Below are the code and all the weights of a small trained network. Each question names an input and a target symbol and asks about switching units off, where a switched-off unit gives its printed mean instead of its output.

import numpy as np


def w(rows, s, z=0):
    codes = np.array(rows[::2]) - 128.0
    scale = np.full(codes.shape[1], s)
    scale[-1] = z or s
    return codes * scale


def norm(h):
    return h / np.sqrt((h * h).mean(-1, keepdims=True) + 1e-5)


def f(y):
    return np.maximum(y, 0)


def softmax(a):
    e = np.exp(a - a.max(-1, keepdims=True))
    return e / e.sum(-1, keepdims=True)


def log_softmax(a):
    a = a - a.max(-1, keepdims=True)
    return a - np.log(np.exp(a).sum(-1, keepdims=True))


def net(x, mask):
    ids = ['αβδεζηθλμξπστφψω'.index(c) for c in x.split()]
    T = len(ids)
    res = E[ids] + P[:T]
    u = 0
    for l in range(2):
        r = norm(res)
        for j in range(2):
            rows = slice(4 * j, 4 * j + 4)
            q, k, v = (r @ M[l][rows].T for M in (Q, K, V))
            z = softmax(np.where(np.tri(T) > 0, q @ k.T / 4**0.5, -1e9)) @ v
            o = O[l][rows]
            res = res + np.where(mask[u + j], z, o[:, -1]) @ o[:, :-1]
        u += 2
        y = f(norm(res) @ A[l][:, :-1].T + A[l][:, -1])
        res = res + np.where(mask[u : u + 16], y, B[l][:, -1]) @ B[l][:, :-1]
        u += 16
    return log_softmax(norm(res)[-1] @ U[:, :-1].T + U[:, -1])


Q, K, V, O, A, B = {}, {}, {}, {}, {}, {}
E = w([
[182,136,85,127,100,50,64],'α',
[127,141,192,114,195,169,165],'β',
[162,139,123,66,127,69,93],'δ',
[157,153,164,174,209,118,173],'ε',
[135,146,229,113,175,78,117],'ζ',
[135,236,162,145,138,57,85],'η',
[149,14,149,81,137,78,45],'θ',
[204,93,90,56,151,140,155],'λ',
[19,115,197,144,100,148,93],'μ',
[146,149,168,199,74,157,81],'ξ',
[142,223,110,117,106,170,5],'π',
[229,111,109,131,72,153,105],'σ',
[122,165,142,139,97,130,223],'τ',
[135,54,162,109,107,121,159],'φ',
[77,144,67,131,61,66,142],'ψ',
[133,142,62,155,182,183,112],'ω',
],0.02)
P = w([
[171,154,178,226,193,46,157],'0',
[164,158,164,181,147,66,143],'1',
[162,131,156,154,114,92,126],'2',
[127,155,142,82,89,145,103],'3',
[111,162,138,52,75,183,93],'4',
[75,173,120,2,56,214,76],'5',
],0.0085)
Q[0] = w([
[177,23,178,209,97,161,22],'0.h0',
[56,143,163,118,128,78,136],'0.h0',
[125,109,96,181,72,95,251],'0.h0',
[14,122,134,119,92,89,123],'0.h0',
[198,145,189,122,96,90,114],'0.h1',
[117,164,160,44,67,126,120],'0.h1',
[120,107,142,99,131,112,151],'0.h1',
[160,136,80,113,139,128,159],'0.h1',
],0.019)
K[0] = w([
[214,51,225,199,88,240,23],'0.h0',
[23,140,149,83,118,105,77],'0.h0',
[97,106,106,218,129,11,253],'0.h0',
[25,116,153,141,39,85,102],'0.h0',
[121,118,189,80,38,101,169],'0.h1',
[118,119,153,13,8,162,136],'0.h1',
[132,145,185,140,82,92,87],'0.h1',
[108,96,123,126,181,108,127],'0.h1',
],0.015)
V[0] = w([
[104,68,81,54,93,223,154],'0.h0',
[152,135,174,117,186,86,96],'0.h0',
[150,142,169,56,172,75,136],'0.h0',
[88,121,61,155,2,32,155],'0.h0',
[120,95,114,141,209,122,117],'0.h1',
[106,136,115,185,146,133,121],'0.h1',
[142,105,159,150,18,131,228],'0.h1',
[111,58,183,97,132,158,112],'0.h1',
],0.008)
O[0] = w([
[183,167,164,88,80,162,183,3],'0.h0',
[133,91,138,93,175,116,115,234],'0.h0',
[101,132,138,65,138,74,122,179],'0.h0',
[2,200,79,177,70,60,167,115],'0.h0',
[124,127,84,118,189,169,126,63],'0.h1',
[130,141,115,155,190,171,116,32],'0.h1',
[108,64,188,225,69,87,205,229],'0.h1',
[84,93,165,70,93,118,185,225],'0.h1',
],0.0066,0.003)
A[0] = w([
[141,154,164,157,168,133,172,254],'0.n0',
[105,50,148,140,111,133,195,5],'0.n1',
[124,163,96,144,142,168,179,90],'0.n2',
[218,75,88,131,79,96,118,79],'0.n3',
[132,150,172,164,124,174,220,17],'0.n4',
[120,177,121,117,114,135,219,4],'0.n5',
[155,231,177,124,164,52,111,131],'0.n6',
[93,90,170,168,87,144,30,39],'0.n7',
[70,69,94,68,142,139,99,223],'0.n8',
[170,195,150,208,142,80,159,152],'0.n9',
[60,126,213,92,171,178,163,56],'0.n10',
[157,92,105,134,195,208,220,180],'0.n11',
[152,166,102,156,90,198,103,160],'0.n12',
[91,133,251,127,217,98,127,69],'0.n13',
[227,136,182,130,158,134,218,47],'0.n14',
[37,125,140,151,131,135,141,84],'0.n15',
],0.014,0.0023)
B[0] = w([
[107,161,147,95,158,85,94,152],'0.n0',
[78,164,220,169,93,133,182,170],'0.n1',
[145,131,159,132,134,148,163,133],'0.n2',
[141,62,90,71,87,34,167,254],'0.n3',
[159,182,202,148,138,56,116,156],'0.n4',
[177,181,187,148,91,117,147,145],'0.n5',
[83,169,71,117,158,56,71,169],'0.n6',
[207,121,137,210,62,92,53,232],'0.n7',
[193,134,199,76,117,110,140,224],'0.n8',
[139,148,129,201,161,52,167,186],'0.n9',
[52,118,104,88,73,136,37,158],'0.n10',
[61,249,66,103,184,139,188,153],'0.n11',
[236,140,140,153,64,103,124,176],'0.n12',
[94,69,185,107,136,57,40,199],'0.n13',
[35,184,89,127,138,26,182,181],'0.n14',
[151,158,55,145,85,184,123,155],'0.n15',
],0.019,0.01)
Q[1] = w([
[93,167,133,154,67,96,113],'1.h0',
[152,194,174,81,73,105,85],'1.h0',
[119,135,132,96,147,164,91],'1.h0',
[104,101,153,202,150,123,132],'1.h0',
[129,120,165,160,175,161,121],'1.h1',
[97,5,115,199,156,169,159],'1.h1',
[134,143,145,56,143,129,119],'1.h1',
[130,101,83,107,117,194,113],'1.h1',
],0.02)
K[1] = w([
[112,137,138,164,56,74,155],'1.h0',
[127,210,126,57,5,84,142],'1.h0',
[165,134,149,74,134,171,138],'1.h0',
[90,71,141,173,172,120,140],'1.h0',
[94,82,86,125,165,107,117],'1.h1',
[54,80,120,147,222,79,83],'1.h1',
[124,130,132,108,64,151,128],'1.h1',
[136,82,142,108,178,58,91],'1.h1',
],0.019)
V[1] = w([
[110,129,144,188,149,217,133],'1.h0',
[187,126,189,134,226,115,48],'1.h0',
[113,135,119,96,214,167,133],'1.h0',
[221,165,4,126,146,186,161],'1.h0',
[150,106,37,23,111,122,132],'1.h1',
[113,29,136,165,71,106,95],'1.h1',
[27,72,85,130,138,107,119],'1.h1',
[83,166,54,144,54,125,43],'1.h1',
],0.021)
O[1] = w([
[90,170,197,155,73,110,79,4],'1.h0',
[216,192,134,83,106,151,83,122],'1.h0',
[126,173,159,104,86,123,153,33],'1.h0',
[125,135,78,132,63,3,125,52],'1.h0',
[71,94,125,80,164,41,115,108],'1.h1',
[123,87,45,83,95,184,150,180],'1.h1',
[71,34,139,124,114,166,161,96],'1.h1',
[57,108,107,132,45,120,76,154],'1.h1',
],0.019,0.026)
A[1] = w([
[122,93,106,146,91,85,235,141],'1.n0',
[86,98,209,148,100,105,198,139],'1.n1',
[102,172,58,201,198,125,64,50],'1.n2',
[76,96,152,179,175,139,145,66],'1.n3',
[43,251,94,182,71,116,198,121],'1.n4',
[107,99,200,33,98,146,76,73],'1.n5',
[136,170,82,125,51,186,90,118],'1.n6',
[180,60,229,170,86,97,74,71],'1.n7',
[133,123,146,189,96,151,60,20],'1.n8',
[33,217,96,113,176,153,117,2],'1.n9',
[167,129,197,119,104,121,211,125],'1.n10',
[180,116,163,101,84,112,134,105],'1.n11',
[106,101,98,195,104,207,177,94],'1.n12',
[214,123,132,144,157,89,180,139],'1.n13',
[90,135,45,114,173,168,142,53],'1.n14',
[41,162,156,67,192,100,221,78],'1.n15',
],0.015,0.0047)
B[1] = w([
[96,134,241,146,77,154,153,224],'1.n0',
[129,61,218,137,170,155,105,156],'1.n1',
[119,85,127,237,151,209,136,176],'1.n2',
[104,157,112,134,167,91,62,158],'1.n3',
[199,133,220,145,49,98,16,161],'1.n4',
[87,180,204,118,70,68,146,176],'1.n5',
[133,146,89,112,40,135,170,175],'1.n6',
[223,128,186,141,84,149,150,177],'1.n7',
[111,164,98,66,134,166,194,161],'1.n8',
[135,240,72,188,94,126,183,146],'1.n9',
[131,160,190,111,207,143,153,161],'1.n10',
[144,173,115,154,100,89,121,169],'1.n11',
[57,62,146,106,194,104,175,198],'1.n12',
[113,127,87,123,121,121,243,254],'1.n13',
[144,144,144,128,157,145,34,191],'1.n14',
[111,143,70,98,2,189,203,172],'1.n15',
],0.022,0.0093)
U = w([
[122,52,2,175,173,89,140,254],'α',
[60,221,98,84,136,160,111,193],'β',
[188,169,79,3,240,154,90,47],'δ',
[85,203,69,145,214,144,91,104],'ε',
[86,110,183,83,176,82,1,177],'ζ',
[130,104,75,212,230,113,19,13],'η',
[227,42,207,54,120,131,86,226],'θ',
[57,191,163,32,61,129,212,77],'λ',
[80,94,129,83,8,229,60,57],'μ',
[216,192,142,241,106,182,177,99],'ξ',
[209,180,53,172,51,181,59,93],'π',
[78,94,131,134,142,33,239,98],'σ',
[162,212,223,181,169,32,126,208],'τ',
[64,79,188,159,195,250,179,74],'φ',
[66,76,210,217,45,91,60,104],'ψ',
[170,211,122,110,65,47,37,161],'ω',
],0.009,0.0032)

Each question gives the input, a string of symbols that net reads in full, and the target symbol t.
The units are the heads (4 rows each of Q, K, V and O) and the neurons (one row each of A and B). Each row of codes is followed by its name. A weight is (code - 128) times the scale printed after its matrix; where a second scale follows, it is the last column's (O, A, B and U).
mask holds one flag per unit, layer by layer, with each layer's heads first. A switched-off unit (its flag False) gives its mean, the last column of its rows in O or B, instead of its output. The means were averaged over made-up inputs and are rounded, as every weight is.
A unit's drop is (log p(t) with every unit on - log p(t) with that unit switched off) / (log p(t) with every unit on - log p(t) with every unit switched off).
The circuit of an input: a set's keep is (log p(t) with only the set's units on - log p(t) with every unit switched off) / (log p(t) with every unit on - log p(t) with every unit switched off). Starting from the 12 units with the biggest drops (on a tie, the unit counted first), units are removed one at a time, each time the one whose removal leaves the highest keep (on an exact tie, the one counted first), for as long as the keep stays at least 0.8.
units of the circuit, in order: the units of the circuit, biggest drop first
most important unit: the unit with the biggest drop
top k neurons: the k neurons with the biggest drops, biggest first
top k neurons in layer l: the k neurons of layer l with the biggest drops, biggest first
which heads matter: for each layer, one digit per head in row order, 1 if its drop is at least 0.15 and else 0, layers parted by /
input α θ α, target δ: which heads matter : 11 / 00
input ξ θ β σ, target σ: which heads matter : 10 / 00
input π α φ λ, target φ: most important unit : 0.n6
input θ α θ ω θ α, target τ: which heads matter : 01 / 01
input α π τ, target τ: which heads matter : 00 / 00
input θ φ ξ σ, target φ: top 2 neurons in layer 0 : 0.n8, 0.n1
input δ θ β θ τ ω, target τ: units of the circuit, in order : 1.h1, 0.n12, 0.n11
input θ α φ α, target φ: units of the circuit, in order : 0.h1, 1.h0, 0.n1
input φ ω σ ξ τ, target τ: which heads matter : 00 / 01
input θ φ η, target φ: top 2 neurons in layer 0 : 0.n1, 0.n3
input θ α τ θ θ, target ξ: units of the circuit, in order : 1.h1, 0.n3
input φ θ α φ, target φ: which heads matter : 00 / 00
input β λ δ, target σ: which heads matter : 00 / 11
input σ τ σ σ σ μ, target μ: units of the circuit, in order : 0.n10
input φ ξ φ θ ζ, target φ: units of the circuit, in order : 1.h0, 0.h1
input θ θ ξ μ, target μ: which heads matter : 00 / 00
input θ φ σ ω θ σ, target τ: which heads matter : 01 / 01
input σ θ τ θ α, target ξ: units of the circuit, in order : 1.h1, 0.n5
input ζ θ π σ λ, target λ: top 2 neurons in layer 0 : 0.n6, 0.n11
input π θ θ ψ ω, target ω: most important unit : 1.h0
input φ π τ θ μ θ, target μ: units of the circuit, in order : 1.h1, 0.n15
input θ σ σ θ μ θ, target μ: which heads matter : 10 / 01
input λ θ θ φ ζ, target φ: which heads matter : 01 / 11
input θ α σ π τ τ, target ξ: units of the circuit, in order : 1.h1, 0.n3
input θ φ ε θ θ τ, target ξ: top 2 neurons : 0.n4, 0.n5
input θ σ ζ θ θ ξ, target π: which heads matter : 10 / 01
input θ φ π σ α σ, target α: units of the circuit, in order : 1.h0, 0.n13
input τ α φ ξ, target φ: top 2 neurons in layer 0 : 0.n8, 0.n14
